Below are the code and all the weights of a small trained network. Each question names an input and a target symbol and asks about switching units off, where a switched-off unit gives its printed mean instead of its output.

import numpy as np


def w(rows, s, z=0):
    codes = np.array(rows[::2]) - 128.0
    scale = np.full(codes.shape[1], s)
    scale[-1] = z or s
    return codes * scale


def norm(h):
    return h / np.sqrt((h * h).mean(-1, keepdims=True) + 1e-5)


def f(y):
    return y / 2 * (1 + np.tanh(0.7978845608 * (y + 0.044715 * y**3)))


def softmax(a):
    e = np.exp(a - a.max(-1, keepdims=True))
    return e / e.sum(-1, keepdims=True)


def log_softmax(a):
    a = a - a.max(-1, keepdims=True)
    return a - np.log(np.exp(a).sum(-1, keepdims=True))


def net(x, mask):
    ids = ['βγδζλξψω'.index(c) for c in x.split()]
    T = len(ids)
    res = E[ids] + P[:T]
    u = 0
    for l in range(2):
        q, k, v = (norm(res) @ M[l].T for M in (Q, K, V))
        z = softmax(np.where(np.tri(T) > 0, q @ k.T / 4**0.5, -1e9)) @ v
        res = res + np.where(mask[u], z, O[l][:, -1]) @ O[l][:, :-1]
        u += 1
        y = f(norm(res) @ A[l][:, :-1].T + A[l][:, -1])
        res = res + np.where(mask[u : u + 16], y, B[l][:, -1]) @ B[l][:, :-1]
        u += 16
    return log_softmax(norm(res)[-1] @ U[:, :-1].T + U[:, -1])


Q, K, V, O, A, B = {}, {}, {}, {}, {}, {}
E = w([
[253,128,228],'β',
[148,109,156],'γ',
[150,132,86],'δ',
[144,98,151],'ζ',
[174,188,97],'λ',
[138,108,156],'ξ',
[91,216,144],'ψ',
[132,96,154],'ω',
],0.023)
P = w([
[1,6,218],'0',
[164,34,152],'1',
[170,56,140],'2',
[174,79,121],'3',
[180,93,108],'4',
[169,81,93],'5',
],0.0041)
Q[0] = w([
[241,169,1],'L0H1',
[144,130,197],'L0H1',
[241,27,32],'L0H1',
[6,194,97],'L0H1',
],0.008)
K[0] = w([
[255,95,121],'L0H1',
[71,198,168],'L0H1',
[227,72,178],'L0H1',
[110,75,20],'L0H1',
],0.0089)
V[0] = w([
[123,222,198],'L0H1',
[17,108,68],'L0H1',
[125,45,71],'L0H1',
[163,94,3],'L0H1',
],0.0053)
O[0] = w([
[198,139,187,134],'L0H1',
[114,54,1,3],'L0H1',
[84,141,117,121],'L0H1',
[242,82,106,72],'L0H1',
],0.0054,0.0036)
A[0] = w([
[122,46,101,191],'L0N1',
[113,180,152,113],'L0N2',
[167,152,140,116],'L0N3',
[97,142,136,58],'L0N4',
[57,80,136,106],'L0N5',
[147,144,110,105],'L0N6',
[178,251,68,64],'L0N7',
[110,197,150,144],'L0N8',
[205,152,113,148],'L0N9',
[48,123,104,61],'L0N10',
[72,187,94,172],'L0N11',
[170,162,60,116],'L0N12',
[118,107,104,127],'L0N13',
[149,82,139,28],'L0N14',
[99,204,92,125],'L0N15',
[120,142,122,2],'L0N16',
],0.012,0.0039)
B[0] = w([
[156,174,81,165],'L0N1',
[116,24,156,150],'L0N2',
[106,115,59,171],'L0N3',
[117,124,139,109],'L0N4',
[172,155,72,143],'L0N5',
[122,170,115,131],'L0N6',
[78,246,132,253],'L0N7',
[35,10,150,170],'L0N8',
[75,179,48,213],'L0N9',
[61,98,85,113],'L0N10',
[1,188,169,147],'L0N11',
[148,196,72,179],'L0N12',
[147,162,88,115],'L0N13',
[135,157,149,133],'L0N14',
[26,174,203,164],'L0N15',
[137,99,211,102],'L0N16',
],0.0058,0.0059)
Q[1] = w([
[101,105,101],'L1H1',
[4,155,129],'L1H1',
[153,47,134],'L1H1',
[167,166,164],'L1H1',
],0.026)
K[1] = w([
[137,153,102],'L1H1',
[194,250,162],'L1H1',
[129,94,16],'L1H1',
[41,70,193],'L1H1',
],0.014)
V[1] = w([
[199,72,22],'L1H1',
[255,59,96],'L1H1',
[197,103,160],'L1H1',
[39,71,141],'L1H1',
],0.0093)
O[1] = w([
[145,85,75,21],'L1H1',
[125,81,120,207],'L1H1',
[107,66,160,253],'L1H1',
[9,149,49,154],'L1H1',
],0.011,0.0031)
A[1] = w([
[43,141,166,166],'L1N1',
[97,152,114,74],'L1N2',
[183,195,154,120],'L1N3',
[217,201,157,107],'L1N4',
[52,167,87,75],'L1N5',
[66,144,107,5],'L1N6',
[110,130,103,164],'L1N7',
[180,118,66,116],'L1N8',
[7,143,137,97],'L1N9',
[128,152,38,81],'L1N10',
[25,69,185,208],'L1N11',
[109,139,41,84],'L1N12',
[86,36,67,49],'L1N13',
[36,163,74,81],'L1N14',
[93,82,97,3],'L1N15',
[15,141,164,103],'L1N16',
],0.014,0.0048)
B[1] = w([
[180,142,73,217],'L1N1',
[139,128,143,135],'L1N2',
[125,68,165,176],'L1N3',
[94,33,179,183],'L1N4',
[198,110,142,176],'L1N5',
[164,110,99,133],'L1N6',
[115,120,144,141],'L1N7',
[94,119,48,136],'L1N8',
[137,108,60,208],'L1N9',
[101,138,127,149],'L1N10',
[103,205,128,254],'L1N11',
[92,163,140,145],'L1N12',
[58,82,163,152],'L1N13',
[248,107,127,185],'L1N14',
[102,132,134,124],'L1N15',
[127,127,100,214],'L1N16',
],0.011,0.0087)
U = w([
[113,209,227,76],'β',
[56,254,119,153],'γ',
[155,39,105,5],'δ',
[31,102,148,196],'ζ',
[154,70,217,252],'λ',
[168,152,78,105],'ξ',
[211,165,127,24],'ψ',
[79,91,55,249],'ω',
],0.017,0.0031)

Each question gives the input, a string of symbols that net reads in full, and the target symbol t.
The units are the heads (4 rows each of Q, K, V and O) and the neurons (one row each of A and B). Each row of codes is followed by its name. A weight is (code - 128) times the scale printed after its matrix; where a second scale follows, it is the last column's (O, A, B and U).
mask holds one flag per unit, layer by layer, with each layer's heads first. A switched-off unit (its flag False) gives its mean, the last column of its rows in O or B, instead of its output. The means were averaged over made-up inputs and are rounded, as every weight is.
A unit's drop is (log p(t) with every unit on - log p(t) with that unit switched off) / (log p(t) with every unit on - log p(t) with every unit switched off).
The circuit of an input: a set's keep is (log p(t) with only the set's units on - log p(t) with every unit switched off) / (log p(t) with every unit on - log p(t) with every unit switched off). Starting from the 12 units with the biggest drops (on a tie, the unit counted first), units are removed one at a time, each time the one whose removal leaves the highest keep (on an exact tie, the one counted first), for as long as the keep stays at least 0.8.
circuit, biggest first: the units of the circuit, biggest drop first
unit that matters most: the unit with the biggest drop
k most important neurons: the k neurons with the biggest drops, biggest first
top k neurons in layer l: the k neurons of layer l with the biggest drops, biggest first
input ψ ω λ ζ, target ψ: unit that matters most => L0N8
input ζ ξ δ ζ, target ζ: 4 most important neurons => [L0N7 L0N5 L0N15 L0N11]
input δ δ ξ, target δ: circuit, biggest first => [L0N7 L0H1]
input ω λ λ, target β: 3 most important neurons => [L0N7 L0N5 L0N15]
input δ λ λ λ λ γ, target δ: circuit, biggest first => [L1H1 L0H1 L0N7 L1N11]
input γ ζ ω γ λ ζ, target γ: 2 most important neurons => [L0N9 L0N7]
input γ ω β ω δ, target λ: top 3 neurons in layer 1 => [L1N11 L1N4 L1N3]
input ω λ λ ζ, target ω: circuit, biggest first => [L1H1 L0N7 L0N15]
input λ λ λ β δ γ, target λ: 3 most important neurons => [L0N15 L0N8 L0N11]
input ψ ω ψ ξ, target ψ: 2 most important neurons => [L0N8 L0N2]
input ψ λ γ, target ψ: 4 most important neurons => [L0N8 L0N2 L1N11 L0N7]
input ω ψ δ γ, target ω: circuit, biggest first => [L1H1 L0N7 L0N15 L0N11]
input δ ζ λ γ, target δ: 2 most important neurons => [L0N7 L1N8]
input ξ ψ ζ ζ, target ψ: top 2 neurons in layer 1 => [L1N14 L1N5]
input δ γ δ, target ψ: top 3 neurons in layer 1 => [L1N14 L1N11 L1N5]
input ψ δ ψ λ δ δ, target γ: circuit, biggest first => [L1N12]
input ζ λ ζ ψ λ ξ, target ζ: top 3 neurons in layer 0 => [L0N7 L0N5 L0N15]
input ξ ω δ γ ξ, target ξ: 3 most important neurons => [L0N8 L0N10 L0N7]
input δ γ ψ ξ, target δ: top 3 neurons in layer 0 => [L0N7 L0N15 L0N11]
input ζ ψ ζ ω, target ζ: 3 most important neurons => [L0N7 L0N5 L0N15]
